Below is a small trained network, with its code and all its weights. Each question gives an input and a target symbol and asks what happens when units are switched off, that is, made to give their printed mean instead of their output.

import numpy as np


def w(rows, s, z=0):
    codes = np.array(rows[::2]) - 128.0
    scale = np.full(codes.shape[1], s)
    scale[-1] = z or s
    return codes * scale


def f(y):
    return y / 2 * (1 + np.tanh(0.7978845608 * (y + 0.044715 * y**3)))


def softmax(a):
    e = np.exp(a - a.max(-1, keepdims=True))
    return e / e.sum(-1, keepdims=True)


def log_softmax(a):
    a = a - a.max(-1, keepdims=True)
    return a - np.log(np.exp(a).sum(-1, keepdims=True))


def net(x, mask):
    ids = ['ΓΘΛΠΦαδεζημξστψω'.index(c) for c in x.split()]
    T = len(ids)
    res = E[ids] + P[:T]
    u = 0
    for l in range(3):
        q, k, v = (res @ M[l].T for M in (Q, K, V))
        z = softmax(np.where(np.tri(T) > 0, q @ k.T / 3**0.5, -1e9)) @ v
        res = res + np.where(mask[u], z, O[l][:, -1]) @ O[l][:, :-1]
        u += 1
        y = f(res @ A[l][:, :-1].T + A[l][:, -1])
        res = res + np.where(mask[u : u + 12], y, B[l][:, -1]) @ B[l][:, :-1]
        u += 12
    return log_softmax(res[-1] @ U[:, :-1].T + U[:, -1])


Q, K, V, O, A, B = {}, {}, {}, {}, {}, {}
E = w([
[175,168,130,129,150,125,110,144],'Γ',
[89,161,165,49,128,214,163,147],'Θ',
[151,120,108,124,138,78,111,120],'Λ',
[134,154,92,142,113,88,126,127],'Π',
[148,144,106,117,117,98,107,104],'Φ',
[145,135,115,106,120,73,116,90],'α',
[153,135,111,111,129,106,97,106],'δ',
[98,101,68,130,146,71,125,153],'ε',
[162,133,132,92,120,112,101,67],'ζ',
[175,98,121,107,153,127,114,101],'η',
[88,150,103,136,122,130,36,168],'μ',
[154,99,115,89,107,110,136,52],'ξ',
[188,107,128,90,184,111,159,73],'σ',
[109,90,97,143,187,132,62,195],'τ',
[65,131,162,253,130,109,95,101],'ψ',
[108,156,146,190,148,169,104,34],'ω',
],0.013)
P = w([
[197,254,138,123,111,83,92,211],'0',
[195,188,114,146,64,153,132,187],'1',
[142,184,82,98,95,152,131,134],'2',
[108,163,90,89,114,132,129,112],'3',
[99,141,105,105,139,119,138,101],'4',
[92,119,115,122,165,117,148,95],'5',
[87,96,131,127,190,126,150,93],'6',
[87,83,149,141,206,112,160,94],'7',
[80,71,160,153,221,100,167,96],'8',
],0.006)
Q[0] = w([
[83,116,103,61,253,49,94,82],'0.h1',
[206,164,122,181,63,146,166,163],'0.h1',
[82,234,174,60,174,161,86,64],'0.h1',
],0.0035)
K[0] = w([
[56,202,246,36,195,213,251,255],'0.h1',
[168,34,88,157,148,78,78,72],'0.h1',
[47,178,137,137,68,148,151,63],'0.h1',
],0.0042)
V[0] = w([
[213,223,122,142,104,125,37,174],'0.h1',
[19,200,252,35,69,252,223,184],'0.h1',
[228,116,19,194,93,46,36,74],'0.h1',
],0.0045)
O[0] = w([
[162,253,138,96,91,77,104,165,188],'0.h1',
[116,208,105,213,153,163,149,108,254],'0.h1',
[130,82,137,67,92,75,77,145,55],'0.h1',
],0.007,0.0039)
A[0] = w([
[210,188,22,189,122,88,149,104,240],'0.n1',
[111,187,188,102,108,191,157,154,237],'0.n2',
[78,160,141,255,178,144,128,54,194],'0.n3',
[161,120,76,59,81,92,112,146,232],'0.n4',
[215,99,147,85,143,97,178,21,200],'0.n5',
[120,163,186,38,101,187,154,168,186],'0.n6',
[158,102,127,40,162,72,101,191,184],'0.n7',
[22,141,147,35,115,159,199,110,200],'0.n8',
[115,79,37,102,190,39,153,126,254],'0.n9',
[113,129,108,180,217,140,170,56,167],'0.n10',
[74,125,56,161,183,120,87,238,129],'0.n11',
[55,125,69,172,134,134,46,205,133],'0.n12',
],0.0072,0.0043)
B[0] = w([
[126,168,109,169,130,118,43,169,242],'0.n1',
[123,153,78,184,138,130,151,154,253],'0.n2',
[100,138,172,228,140,135,140,94,250],'0.n3',
[173,150,100,95,107,70,51,150,183],'0.n4',
[224,150,149,110,157,214,3,126,154],'0.n5',
[131,124,49,170,127,113,141,162,212],'0.n6',
[187,148,146,37,125,102,106,182,170],'0.n7',
[155,106,58,170,112,132,171,122,223],'0.n8',
[141,109,81,126,159,191,82,223,211],'0.n9',
[144,138,180,203,143,164,132,88,219],'0.n10',
[93,126,211,96,157,180,100,158,180],'0.n11',
[63,148,191,87,152,163,77,119,168],'0.n12',
],0.0072,0.0063)
Q[1] = w([
[157,83,225,55,53,79,231,58],'1.h1',
[161,194,1,161,192,215,65,232],'1.h1',
[147,98,109,53,47,125,145,181],'1.h1',
],0.0041)
K[1] = w([
[139,240,84,163,117,44,135,236],'1.h1',
[120,3,189,54,158,243,103,56],'1.h1',
[175,206,114,98,80,46,78,184],'1.h1',
],0.0044)
V[1] = w([
[240,145,181,83,126,136,109,45],'1.h1',
[169,156,70,181,94,170,197,53],'1.h1',
[150,126,1,127,58,40,158,144],'1.h1',
],0.0062)
O[1] = w([
[158,142,137,48,2,219,93,138,19],'1.h1',
[113,129,190,190,59,132,151,123,40],'1.h1',
[138,79,133,175,97,80,105,216,2],'1.h1',
],0.0074,0.0042)
A[1] = w([
[88,148,171,204,133,112,100,15,150],'1.n1',
[79,143,101,135,95,145,192,76,123],'1.n2',
[133,152,220,128,118,150,89,58,138],'1.n3',
[119,141,107,2,144,134,82,150,81],'1.n4',
[84,178,159,112,122,236,135,169,163],'1.n5',
[116,138,21,62,131,202,91,150,254],'1.n6',
[70,105,149,161,132,156,175,70,115],'1.n7',
[157,130,163,59,82,38,132,157,54],'1.n8',
[235,171,98,132,155,137,146,110,115],'1.n9',
[58,157,139,253,151,146,169,27,180],'1.n10',
[178,169,33,143,137,118,113,103,133],'1.n11',
[115,95,77,156,93,144,156,223,202],'1.n12',
],0.0065,0.0056)
B[1] = w([
[140,130,208,31,86,69,140,149,192],'1.n1',
[164,142,39,123,121,81,213,69,154],'1.n2',
[78,189,133,166,65,133,124,135,148],'1.n3',
[170,196,97,86,90,74,228,76,173],'1.n4',
[177,189,127,210,103,160,157,52,160],'1.n5',
[172,155,113,214,186,136,47,56,198],'1.n6',
[177,108,128,112,118,60,182,99,167],'1.n7',
[98,202,174,39,153,194,244,102,143],'1.n8',
[2,179,103,80,196,119,122,159,151],'1.n9',
[203,122,189,70,121,99,176,164,250],'1.n10',
[91,146,169,115,251,115,100,123,167],'1.n11',
[194,117,79,231,175,136,91,144,162],'1.n12',
],0.0056,0.024)
Q[2] = w([
[114,167,25,253,134,83,84,77],'2.h1',
[92,52,26,55,114,198,119,158],'2.h1',
[194,136,127,139,143,47,212,38],'2.h1',
],0.0046)
K[2] = w([
[8,172,194,165,98,129,109,4],'2.h1',
[112,158,134,205,151,186,66,197],'2.h1',
[174,28,134,142,119,81,143,67],'2.h1',
],0.0047)
V[2] = w([
[115,104,77,186,129,152,157,65],'2.h1',
[119,172,142,142,91,171,98,68],'2.h1',
[185,169,101,254,214,168,125,167],'2.h1',
],0.0057)
O[2] = w([
[143,160,2,30,121,148,187,199,109],'2.h1',
[101,227,103,153,100,176,101,89,110],'2.h1',
[132,139,143,94,156,252,102,241,251],'2.h1',
],0.0055,0.018)
A[2] = w([
[155,123,181,184,137,43,150,20,167],'2.n1',
[115,153,42,132,166,128,6,72,54],'2.n2',
[148,101,53,146,93,48,53,44,138],'2.n3',
[147,94,190,105,73,35,183,83,55],'2.n4',
[67,57,70,171,121,179,23,168,191],'2.n5',
[157,28,209,177,113,196,47,162,254],'2.n6',
[105,188,203,83,87,95,62,147,221],'2.n7',
[197,118,139,228,10,194,116,165,247],'2.n8',
[168,186,172,90,111,59,186,159,130],'2.n9',
[2,116,90,232,149,172,36,83,139],'2.n10',
[152,218,145,94,135,171,119,115,106],'2.n11',
[122,108,207,196,92,132,120,185,188],'2.n12',
],0.0053,0.0031)
B[2] = w([
[130,137,127,141,178,127,92,93,195],'2.n1',
[100,84,177,124,105,146,195,85,235],'2.n2',
[194,120,155,174,191,121,110,118,143],'2.n3',
[180,123,101,161,152,114,91,129,189],'2.n4',
[110,22,90,81,66,118,219,206,170],'2.n5',
[254,72,170,68,113,116,56,77,158],'2.n6',
[119,137,134,138,111,49,120,194,198],'2.n7',
[205,150,58,132,84,161,80,69,180],'2.n8',
[102,108,129,83,118,150,132,132,253],'2.n9',
[13,99,166,116,15,53,228,134,168],'2.n10',
[92,170,107,111,129,158,137,114,242],'2.n11',
[154,163,58,143,153,117,77,144,176],'2.n12',
],0.0076,0.013)
U = w([
[150,196,157,113,179,124,3,114,164],'Γ',
[186,158,99,240,226,178,76,122,165],'Θ',
[218,34,133,108,181,163,133,80,92],'Λ',
[148,85,95,136,73,34,130,191,136],'Π',
[142,98,100,117,70,78,128,154,123],'Φ',
[139,95,106,119,90,103,118,135,62],'α',
[140,94,111,125,85,111,120,137,68],'δ',
[102,7,177,96,144,100,182,200,200],'ε',
[131,113,126,120,52,133,132,126,148],'ζ',
[152,83,133,84,72,188,138,115,142],'η',
[22,141,167,119,62,57,223,184,166],'μ',
[157,98,122,76,5,164,146,97,165],'ξ',
[104,176,109,89,2,201,171,89,55],'σ',
[9,137,136,58,164,188,203,84,2],'τ',
[77,90,160,222,149,75,129,78,121],'ψ',
[86,186,112,201,48,90,147,61,85],'ω',
],0.0056,0.0036)

Each question gives the input, a string of symbols that net reads in full, and the target symbol t.
The units are the heads (3 rows each of Q, K, V and O) and the neurons (one row each of A and B). Each row of codes is followed by its name. A weight is (code - 128) times the scale printed after its matrix; where a second scale follows, it is the last column's (O, A, B and U).
mask holds one flag per unit, layer by layer, with each layer's heads first. A switched-off unit (its flag False) gives its mean, the last column of its rows in O or B, instead of its output. The means were averaged over made-up inputs and are rounded, as every weight is.
A unit's drop is (log p(t) with every unit on - log p(t) with that unit switched off) / (log p(t) with every unit on - log p(t) with every unit switched off).
most important unit: the unit with the biggest drop
top k neurons: the k neurons with the biggest drops, biggest first
k most important neurons of layer l: the k neurons of layer l with the biggest drops, biggest first
input σ Θ τ α, target τ: 2 most important neurons of layer 0	[0.n11, 0.n12]
input Θ τ μ, target τ: top 3 neurons	[1.n10, 0.n11, 0.n12]
input ζ μ Γ ε, target Γ: top 4 neurons	[1.n4, 0.n7, 0.n2, 0.n4]
input ε σ μ ε Π τ, target Γ: top 2 neurons	[1.n4, 0.n7]
input δ μ Π μ τ ε ε Φ ε, target Λ: most important unit	0.h1
input Θ Γ μ μ, target μ: top 2 neurons	[1.n10, 2.n10]
input ε Θ ε Γ η Θ τ σ, target Γ: top 3 neurons	[0.n5, 1.n4, 0.n10]
input σ μ ω Θ ψ ε ε, target ψ: top 4 neurons	[1.n10, 1.n1, 0.n3, 0.n9]
input Π μ τ Φ ε α σ, target Γ: top 3 neurons	[1.n4, 0.n5, 0.n7]
input ε Θ Φ, target ε: top 2 neurons	[1.n10, 2.n5]
input τ Θ ε, target τ: 2 most important neurons of layer 0	[0.n11, 0.n12]
input Θ Θ τ Φ, target Γ: top 3 neurons	[0.n1, 2.n2, 2.n10]
input Θ δ τ Θ σ ξ Θ, target σ: top 4 neurons	[0.n5, 0.n2, 0.n6, 1.n5]
input σ ε Θ δ Θ ω ξ, target Γ: top 2 neurons	[1.n1, 0.n5]
input Θ σ ε τ ε Λ Γ Θ ζ, target Γ: 2 most important neurons of layer 0	[0.n5, 0.n2]
input Π α Θ Θ Λ Γ Θ τ σ, target τ: top 2 neurons	[0.n11, 1.n9]
input μ σ Θ, target σ: 2 most important neurons of layer 0	[0.n5, 0.n2]
input η Θ ε Θ μ, target Γ: most important unit	1.n4
input ε ε ξ, target Γ: 2 most important neurons of layer 1	[1.n4, 1.n8]
input σ ε ε ε Θ τ, target τ: top 3 neurons	[1.n10, 0.n11, 0.n12]
input Θ Π σ δ ε, target σ: top 3 neurons	[1.n10, 0.n5, 1.n1]
input Θ α ξ Θ Θ ε, target ε: most important neuron of layer 0	[0.n9]
input Π ε Θ ε ξ, target ξ: top 3 neurons	[1.n10, 0.n5, 1.n1]
input Θ σ ε, target σ: 3 most important neurons of layer 1	[1.n10, 1.n1, 1.n5]
input Θ Θ ε Θ Θ Γ Θ Θ, target Λ: 2 most important neurons of layer 2	[2.n9, 2.n4]
input μ ε Γ Θ ε μ σ, target σ: 2 most important neurons of layer 0	[0.n5, 0.n10]
input Θ ε Γ Λ, target ε: 3 most important neurons of layer 1	[1.n10, 1.n1, 1.n5]
input Γ τ Θ, target τ: most important unit	1.n10
input τ Π τ Θ Γ, target τ: 3 most important neurons of layer 0	[0.n11, 0.n12, 0.n2]
